Below are the code and all the weights of a small trained network. Each question names an input and a target symbol and asks about switching units off, where a switched-off unit gives its printed mean instead of its output.

import numpy as np


def w(rows, s, z=0):
    codes = np.array(rows[::2]) - 128.0
    scale = np.full(codes.shape[1], s)
    scale[-1] = z or s
    return codes * scale


def f(y):
    return y / 2 * (1 + np.tanh(0.7978845608 * (y + 0.044715 * y**3)))


def softmax(a):
    e = np.exp(a - a.max(-1, keepdims=True))
    return e / e.sum(-1, keepdims=True)


def log_softmax(a):
    a = a - a.max(-1, keepdims=True)
    return a - np.log(np.exp(a).sum(-1, keepdims=True))


def net(x, mask):
    ids = ['ΛΞΠΨΩαβεημφ'.index(c) for c in x.split()]
    T = len(ids)
    res = E[ids] + P[:T]
    q, k, v = (res @ M[0].T for M in (Q, K, V))
    z = softmax(np.where(np.tri(T) > 0, q @ k.T / 3**0.5, -1e9)) @ v
    res = res + np.where(mask[0], z, O[0][:, -1]) @ O[0][:, :-1]
    y = f(res @ A[0][:, :-1].T + A[0][:, -1])
    res = res + np.where(mask[1:9], y, B[0][:, -1]) @ B[0][:, :-1]
    return log_softmax(res[-1] @ U[:, :-1].T + U[:, -1])


Q, K, V, O, A, B = {}, {}, {}, {}, {}, {}
E = w([
[75,82,230,128],'Λ',
[95,170,196,141],'Ξ',
[170,98,139,94],'Π',
[74,103,182,68],'Ψ',
[50,210,143,97],'Ω',
[121,152,147,95],'α',
[167,164,77,95],'β',
[133,119,174,247],'ε',
[73,213,108,195],'η',
[221,134,97,231],'μ',
[114,7,64,146],'φ',
],0.017)
P = w([
[150,146,139,80],'0',
[12,78,138,162],'1',
[136,145,130,76],'2',
[59,70,104,177],'3',
[146,140,119,72],'4',
[69,78,104,176],'5',
[139,143,118,72],'6',
[114,55,86,173],'7',
[147,137,114,75],'8',
[125,58,74,176],'9',
[145,141,115,69],'10',
[107,73,97,182],'11',
[135,152,129,69],'12',
],0.011)
Q[0] = w([
[193,166,124,2],'head 0',
[117,29,64,152],'head 0',
[62,83,100,160],'head 0',
],0.01)
K[0] = w([
[121,169,195,104],'head 0',
[143,52,75,163],'head 0',
[187,106,3,113],'head 0',
],0.011)
V[0] = w([
[177,37,93,243],'head 0',
[184,186,194,255],'head 0',
[80,175,17,54],'head 0',
],0.0059)
O[0] = w([
[56,66,94,164,250],'head 0',
[159,200,183,244,109],'head 0',
[42,254,46,147,97],'head 0',
],0.007,0.0027)
A[0] = w([
[130,200,95,119,175],'neuron 0',
[29,114,119,142,106],'neuron 1',
[110,121,159,88,156],'neuron 2',
[74,139,153,110,93],'neuron 3',
[200,185,134,94,209],'neuron 4',
[126,91,125,155,178],'neuron 5',
[168,157,90,8,3],'neuron 6',
[182,171,115,156,159],'neuron 7',
],0.015,0.006)
B[0] = w([
[151,255,110,188,188],'neuron 0',
[232,103,99,128,255],'neuron 1',
[47,132,136,117,171],'neuron 2',
[95,119,90,144,167],'neuron 3',
[163,150,196,78,227],'neuron 4',
[65,137,146,119,217],'neuron 5',
[136,67,60,32,174],'neuron 6',
[153,111,79,154,184],'neuron 7',
],0.011,0.0088)
U = w([
[154,125,115,97,79],'Λ',
[37,111,160,138,123],'Ξ',
[202,115,72,104,1],'Π',
[176,72,144,92,30],'Ψ',
[120,176,83,182,101],'Ω',
[59,114,93,90,98],'α',
[84,162,38,117,149],'β',
[136,147,200,147,215],'ε',
[240,111,90,190,134],'η',
[115,101,105,217,220],'μ',
[124,74,1,135,135],'φ',
],0.01,0.0054)

Each question gives the input, a string of symbols that net reads in full, and the target symbol t.
The units are the heads (3 rows each of Q, K, V and O) and the neurons (one row each of A and B). Each row of codes is followed by its name. A weight is (code - 128) times the scale printed after its matrix; where a second scale follows, it is the last column's (O, A, B and U).
mask holds one flag per unit, heads first, then neurons. A switched-off unit (its flag False) gives its mean, the last column of its rows in O or B, instead of its output. The means were averaged over made-up inputs and are rounded, as every weight is.
A unit's drop is (log p(t) with every unit on - log p(t) with that unit switched off) / (log p(t) with every unit on - log p(t) with every unit switched off).
The circuit of an input: a set's keep is (log p(t) with only the set's units on - log p(t) with every unit switched off) / (log p(t) with every unit on - log p(t) with every unit switched off). Starting from all 9 units, units are removed one at a time, each time the one whose removal leaves the highest keep (on an exact tie, the one counted first), for as long as the keep stays at least 0.8.
units of the circuit, in order: the units of the circuit, biggest drop first
unit that matters most: the unit with the biggest drop
top k neurons: the k neurons with the biggest drops, biggest first
drop when u is switched off: that unit's drop, to one decimal
input Ξ Ξ Λ μ Ξ μ μ Ξ Π η μ α, target μ: units of the circuit, in order : [neuron 4; head 0]
input β Λ μ μ α Λ, target μ: units of the circuit, in order : [neuron 1; head 0; neuron 4; neuron 5]
input μ Ω Ω μ α Λ α μ η Λ, target μ: units of the circuit, in order : [head 0]
input φ μ Ξ Ψ η φ φ Ω, target φ: top 2 neurons : [neuron 1; neuron 4]
input φ μ Ξ φ η α, target φ: units of the circuit, in order : [head 0; neuron 4]
input μ φ μ Ξ φ Ω, target φ: units of the circuit, in order : [neuron 1; neuron 4]
input Ξ φ μ η, target φ: units of the circuit, in order : [head 0; neuron 1]
input Ξ Ξ Ω Ω, target Ω: units of the circuit, in order : [head 0; neuron 0]
input Ξ Ψ Λ β Λ Ω φ α Λ φ μ Ξ, target φ: top 3 neurons : [neuron 1; neuron 4; neuron 0]
input β Ω μ η η Ξ Π μ ε, target μ: units of the circuit, in order : [neuron 4; head 0; neuron 1]
input η Ξ Ξ η Ξ η, target η: top 3 neurons : [neuron 1; neuron 2; neuron 5]
input β φ μ μ, target φ: top 2 neurons : [neuron 4; neuron 0]
input μ Ξ Ξ Ω Ξ Ξ μ μ ε Ψ, target μ: top 2 neurons : [neuron 4; neuron 6]
input Λ Ω Ξ μ Ξ Ξ, target μ: unit that matters most : head 0
input ε Ξ φ φ φ ε, target φ: top 4 neurons : [neuron 1; neuron 4; neuron 0; neuron 5]
input φ μ Ξ Ξ Ψ Ξ μ μ β μ μ Ψ Λ, target Ξ: top 2 neurons : [neuron 2; neuron 1]
input β Ξ Ξ Π Ξ Ω, target Ω: drop when head 0 is switched off : 0.7
input μ Ξ Ω Ξ η μ Ξ φ Ψ Λ, target φ: drop when head 0 is switched off : 0.9
input Ω φ Ψ Ξ μ Ξ Ξ μ β μ, target μ: drop when head 0 is switched off : 0.3
input ε η β α Ξ φ β η, target φ: drop when neuron 1 is switched off : 0.3
input Ξ φ η Λ, target φ: unit that matters most : neuron 1
